Below are the code and all the weights of a small trained network. Each question names an input and a class and asks about switching units off, where a switched-off unit gives its printed mean instead of its output.

import numpy as np


def w(rows, s, z=0):
    codes = np.array(rows[::2]) - 128.0
    scale = np.full(codes.shape[1], s)
    scale[-1] = z or s
    return codes * scale


def norm(h):
    return h / np.sqrt((h * h).mean(-1, keepdims=True) + 1e-5)


def f(y):
    return np.maximum(y, 0)


def log_softmax(a):
    a = a - a.max(-1, keepdims=True)
    return a - np.log(np.exp(a).sum(-1, keepdims=True))


def net(x, mask):
    res = np.array(x, float).reshape(1, 3) / 4 @ E
    u = 0
    for l in range(3):
        y = f(norm(res) @ A[l][:, :-1].T + A[l][:, -1])
        res = res + np.where(mask[u : u + 5], y, B[l][:, -1]) @ B[l][:, :-1]
        u += 5
    return log_softmax(norm(res)[-1] @ U[:, :-1].T + U[:, -1])


A, B = {}, {}
E = w([
[92,105,232,88,47,141,145,90],'x0',
[168,204,75,80,62,106,246,192],'x1',
[194,199,162,88,181,187,194,109],'x2',
],0.012)
A[0] = w([
[137,201,93,186,44,83,123,86,55],'0.n1',
[139,140,148,116,59,139,163,144,89],'0.n2',
[127,187,130,102,145,106,166,180,173],'0.n3',
[50,123,16,132,12,72,58,196,2],'0.n4',
[61,70,106,101,95,98,2,150,120],'0.n5',
],0.0083,0.0065)
B[0] = w([
[76,105,125,92,178,164,161,154,151],'0.n1',
[133,129,92,106,97,171,88,89,180],'0.n2',
[136,74,124,94,139,181,79,117,233],'0.n3',
[169,55,116,254,85,115,202,110,224],'0.n4',
[134,122,149,232,120,159,177,133,255],'0.n5',
],0.013,0.0065)
A[1] = w([
[72,112,166,67,36,100,109,161,56],'1.n1',
[124,151,4,143,141,67,100,187,38],'1.n2',
[71,121,181,101,59,88,160,151,42],'1.n3',
[105,158,52,76,27,88,160,219,3],'1.n4',
[119,32,74,84,103,162,70,133,81],'1.n5',
],0.022,0.0036)
B[1] = w([
[160,195,100,113,97,139,87,50,198],'1.n1',
[180,182,101,118,34,166,51,76,239],'1.n2',
[178,158,108,162,67,193,71,110,194],'1.n3',
[3,46,146,68,169,150,123,229,254],'1.n4',
[78,222,107,137,156,23,192,113,213],'1.n5',
],0.015,0.008)
A[2] = w([
[119,94,87,60,114,130,200,167,40],'2.n1',
[254,161,162,84,185,177,242,134,76],'2.n2',
[167,134,62,150,160,105,76,163,74],'2.n3',
[209,181,153,190,160,188,227,102,96],'2.n4',
[74,85,166,143,178,91,4,124,3],'2.n5',
],0.023,0.0045)
B[2] = w([
[128,123,157,129,225,158,117,155,204],'2.n1',
[116,75,101,252,46,93,136,131,223],'2.n2',
[117,124,208,88,97,157,127,87,188],'2.n3',
[145,161,124,55,170,86,122,120,251],'2.n4',
[100,142,88,74,147,149,157,205,202],'2.n5',
],0.02,0.013)
U = w([
[70,102,89,98,188,179,118,219,254],'0',
[169,26,93,253,76,93,138,134,64],'1',
[173,160,96,95,64,186,29,71,84],'2',
[163,160,84,108,168,57,147,109,248],'3',
],0.013,0.00084)

Each question gives the input, the list of numbers given to net, and the class t.
The units are the neurons (one row each of A and B). Each row of codes is followed by its name. A weight is (code - 128) times the scale printed after its matrix; where a second scale follows, it is the last column's (A, B and U).
mask holds one flag per neuron, layer by layer. A switched-off neuron (its flag False) gives its mean, the last column of its row in B, instead of its output. The means were averaged over made-up inputs and are rounded, as every weight is.
A unit's drop is (log p(t) with every unit on - log p(t) with that unit switched off) / (log p(t) with every unit on - log p(t) with every unit switched off).
The circuit of an input: a set's keep is (log p(t) with only the set's units on - log p(t) with every unit switched off) / (log p(t) with every unit on - log p(t) with every unit switched off). Starting from the 12 units with the biggest drops (on a tie, the unit counted first), units are removed one at a time, each time the one whose removal leaves the highest keep (on an exact tie, the one counted first), for as long as the keep stays at least 0.8.
units of the circuit, in order: the units of the circuit, biggest drop first
most important unit: the unit with the biggest drop
k most important neurons: the k neurons with the biggest drops, biggest first
k most important neurons of layer l: the k neurons of layer l with the biggest drops, biggest first
drop of u: that unit's drop, to one decimal
input [2,-3,-2], class 3: 3 most important neurons : 1.n4, 2.n4, 0.n3
input [6,-6,2], class 0: most important neuron : 1.n2
input [-1,1,-2], class 3: 3 most important neurons : 2.n4, 1.n4, 2.n2
input [0,2,1], class 3: units of the circuit, in order : 1.n5, 0.n3
input [5,-8,-7], class 0: 3 most important neurons : 2.n5, 2.n2, 0.n5
input [-3,-2,-1], class 3: 3 most important neurons : 0.n5, 1.n4, 2.n4
input [7,5,-2], class 2: 2 most important neurons of layer 1 : 1.n1, 1.n3
input [-3,-2,4], class 1: 3 most important neurons : 1.n4, 2.n2, 1.n2
input [4,7,8], class 1: 2 most important neurons : 2.n2, 0.n3
input [-2,-2,4], class 1: units of the circuit, in order : 1.n4, 2.n2
input [-4,-3,3], class 2: 2 most important neurons : 1.n4, 0.n5
input [-7,3,6], class 2: 2 most important neurons : 1.n2, 0.n5
input [8,7,-6], class 2: 4 most important neurons : 1.n3, 1.n1, 2.n5, 2.n2
input [4,2,-2], class 2: 2 most important neurons : 1.n3, 2.n2
input [-2,4,-5], class 1: units of the circuit, in order : 0.n4
input [6,-8,-3], class 0: 2 most important neurons : 2.n5, 2.n2
input [2,1,8], class 1: drop of 2.n2 : 1.3
input [5,-2,6], class 1: drop of 2.n2 : 1.3
input [-7,6,0], class 2: drop of 0.n3 : 0.2
input [0,2,0], class 3: most important unit : 1.n5
